Below is a small trained network, with its code and all its weights. Each question gives an input and a class and asks what happens when units are switched off, that is, made to give their printed mean instead of their output.

import numpy as np


def w(rows, s, z=0):
    codes = np.array(rows[::2]) - 128.0
    scale = np.full(codes.shape[1], s)
    scale[-1] = z or s
    return codes * scale


def f(y):
    return np.maximum(y, 0)


def log_softmax(a):
    a = a - a.max(-1, keepdims=True)
    return a - np.log(np.exp(a).sum(-1, keepdims=True))


def net(x, mask):
    res = np.array(x, float).reshape(1, 7) / 4 @ E
    y = f(res @ A[0][:, :-1].T + A[0][:, -1])
    res = res + np.where(mask, y, B[0][:, -1]) @ B[0][:, :-1]
    return log_softmax(res[-1] @ U[:, :-1].T + U[:, -1])


A, B = {}, {}
E = w([
[121,214,80,32,4,186,114,166,132,149],'x0',
[149,113,136,132,112,125,149,160,121,134],'x1',
[130,130,110,131,149,141,124,120,167,135],'x2',
[123,119,117,184,115,161,153,136,133,119],'x3',
[43,70,52,69,164,153,207,117,68,216],'x4',
[115,116,165,77,88,83,134,138,110,114],'x5',
[76,100,42,192,87,49,38,210,129,138],'x6',
],0.011)
A[0] = w([
[52,50,27,67,157,135,223,104,82,215,63],'neuron 0',
[165,99,113,107,135,167,115,178,130,114,38],'neuron 1',
[173,126,189,79,139,218,178,70,123,90,161],'neuron 2',
[239,158,152,168,92,106,71,103,171,23,31],'neuron 3',
[133,247,69,67,32,203,140,152,125,147,16],'neuron 4',
[147,163,151,113,145,149,187,95,142,120,164],'neuron 5',
[141,161,107,96,172,101,137,107,128,99,90],'neuron 6',
[95,87,43,157,112,78,40,198,125,108,171],'neuron 7',
[97,138,136,122,133,132,102,104,128,123,72],'neuron 8',
[173,141,197,91,139,207,193,96,115,118,130],'neuron 9',
[156,129,181,100,148,177,165,86,124,107,133],'neuron 10',
[109,130,118,132,124,130,174,152,105,118,118],'neuron 11',
[128,105,72,136,116,83,121,157,144,113,155],'neuron 12',
[207,176,152,141,113,119,89,140,164,79,69],'neuron 13',
[122,157,171,130,81,167,86,118,157,86,82],'neuron 14',
[148,79,93,173,176,90,157,84,107,39,83],'neuron 15',
[122,55,163,142,157,78,116,71,177,135,41],'neuron 16',
[139,136,103,124,122,128,105,88,123,124,85],'neuron 17',
[118,76,176,160,227,69,154,150,124,117,21],'neuron 18',
[159,159,164,163,114,99,99,135,169,96,110],'neuron 19',
[142,53,187,181,183,76,144,70,103,134,2],'neuron 20',
],0.011,0.0032)
B[0] = w([
[89,60,207,85,215,178,196,113,18,141,249],'neuron 0',
[112,122,97,122,96,146,144,108,137,153,135],'neuron 1',
[81,186,106,203,82,64,94,227,149,200,213],'neuron 2',
[137,106,254,100,164,214,162,126,62,141,229],'neuron 3',
[238,106,17,68,47,130,155,63,189,51,235],'neuron 4',
[95,142,128,142,117,93,98,161,140,183,177],'neuron 5',
[128,150,119,117,129,146,118,156,121,115,144],'neuron 6',
[63,215,150,214,75,53,43,197,162,170,230],'neuron 7',
[122,128,146,113,151,118,101,110,137,109,132],'neuron 8',
[76,211,123,163,114,83,92,121,135,161,206],'neuron 9',
[132,125,130,180,122,67,80,163,136,167,188],'neuron 10',
[98,122,99,154,160,167,102,127,117,93,145],'neuron 11',
[92,114,120,159,88,98,103,153,134,179,172],'neuron 12',
[66,81,161,74,154,166,170,102,95,123,198],'neuron 13',
[145,139,179,128,170,154,176,102,126,125,176],'neuron 14',
[154,109,134,118,100,132,134,135,178,102,184],'neuron 15',
[98,90,67,96,80,132,116,121,156,94,177],'neuron 16',
[153,96,133,122,150,86,134,150,115,123,133],'neuron 17',
[208,138,54,111,96,111,124,74,154,67,198],'neuron 18',
[96,109,160,112,207,169,143,82,70,169,188],'neuron 19',
[193,93,79,140,44,114,194,111,164,88,202],'neuron 20',
],0.0091,0.02)
U = w([
[31,230,150,207,118,43,55,254,167,225,160],'0',
[85,95,230,118,212,233,193,123,51,162,203],'1',
[252,130,60,120,68,125,153,74,212,43,9],'2',
],0.0087,0.0014)

Each question gives the input, the list of numbers given to net, and the class t.
The units are the neurons (one row each of A and B). Each row of codes is followed by its name. A weight is (code - 128) times the scale printed after its matrix; where a second scale follows, it is the last column's (A, B and U).
mask holds one flag per neuron, in row order. A switched-off neuron (its flag False) gives its mean, the last column of its row in B, instead of its output. The means were averaged over made-up inputs and are rounded, as every weight is.
A unit's drop is (log p(t) with every unit on - log p(t) with that unit switched off) / (log p(t) with every unit on - log p(t) with every unit switched off).
The circuit of an input: a set's keep is (log p(t) with only the set's units on - log p(t) with every unit switched off) / (log p(t) with every unit on - log p(t) with every unit switched off). Starting from the 12 units with the biggest drops (on a tie, the unit counted first), units are removed one at a time, each time the one whose removal leaves the highest keep (on an exact tie, the one counted first), for as long as the keep stays at least 0.8.
units of the circuit, in order: the units of the circuit, biggest drop first
most important unit: the unit with the biggest drop
k most important neurons: the k neurons with the biggest drops, biggest first
drop when u is switched off: that unit's drop, to one decimal
input [7,0,-6,-5,-3,-3,3], class 2: most important unit : neuron 4
input [7,7,1,-8,-7,0,2], class 1: 2 most important neurons : (neuron 3; neuron 13)
input [-6,7,-5,-3,-4,6,1], class 2: 3 most important neurons : (neuron 0; neuron 18; neuron 20)
input [-4,1,5,-7,-4,-1,-4], class 0: 2 most important neurons : (neuron 4; neuron 0)
input [3,-6,-7,6,2,6,2], class 2: 2 most important neurons : (neuron 2; neuron 3)
input [-7,-8,-6,4,-8,8,0], class 1: 3 most important neurons : (neuron 3; neuron 4; neuron 19)
input [4,-4,8,6,0,6,-4], class 0: 2 most important neurons : (neuron 2; neuron 18)
input [0,-7,5,7,-6,3,5], class 1: 4 most important neurons : (neuron 3; neuron 2; neuron 19; neuron 13)
input [4,2,1,-2,7,-4,-8], class 0: 2 most important neurons : (neuron 2; neuron 9)
input [7,-7,3,-3,3,-2,-6], class 2: 3 most important neurons : (neuron 4; neuron 7; neuron 12)
input [-8,2,4,2,-8,3,7], class 1: 3 most important neurons : (neuron 3; neuron 19; neuron 4)
input [0,-3,-8,3,6,3,-7], class 0: drop when neuron 2 is switched off : 0.7
input [-5,-7,5,0,-4,6,-6], class 0: drop when neuron 4 is switched off : 0.4
input [3,7,0,-5,2,1,-3], class 0: units of the circuit, in order : (neuron 2)
input [-4,7,-3,-3,8,-1,-8], class 0: drop when neuron 3 is switched off : 0.3
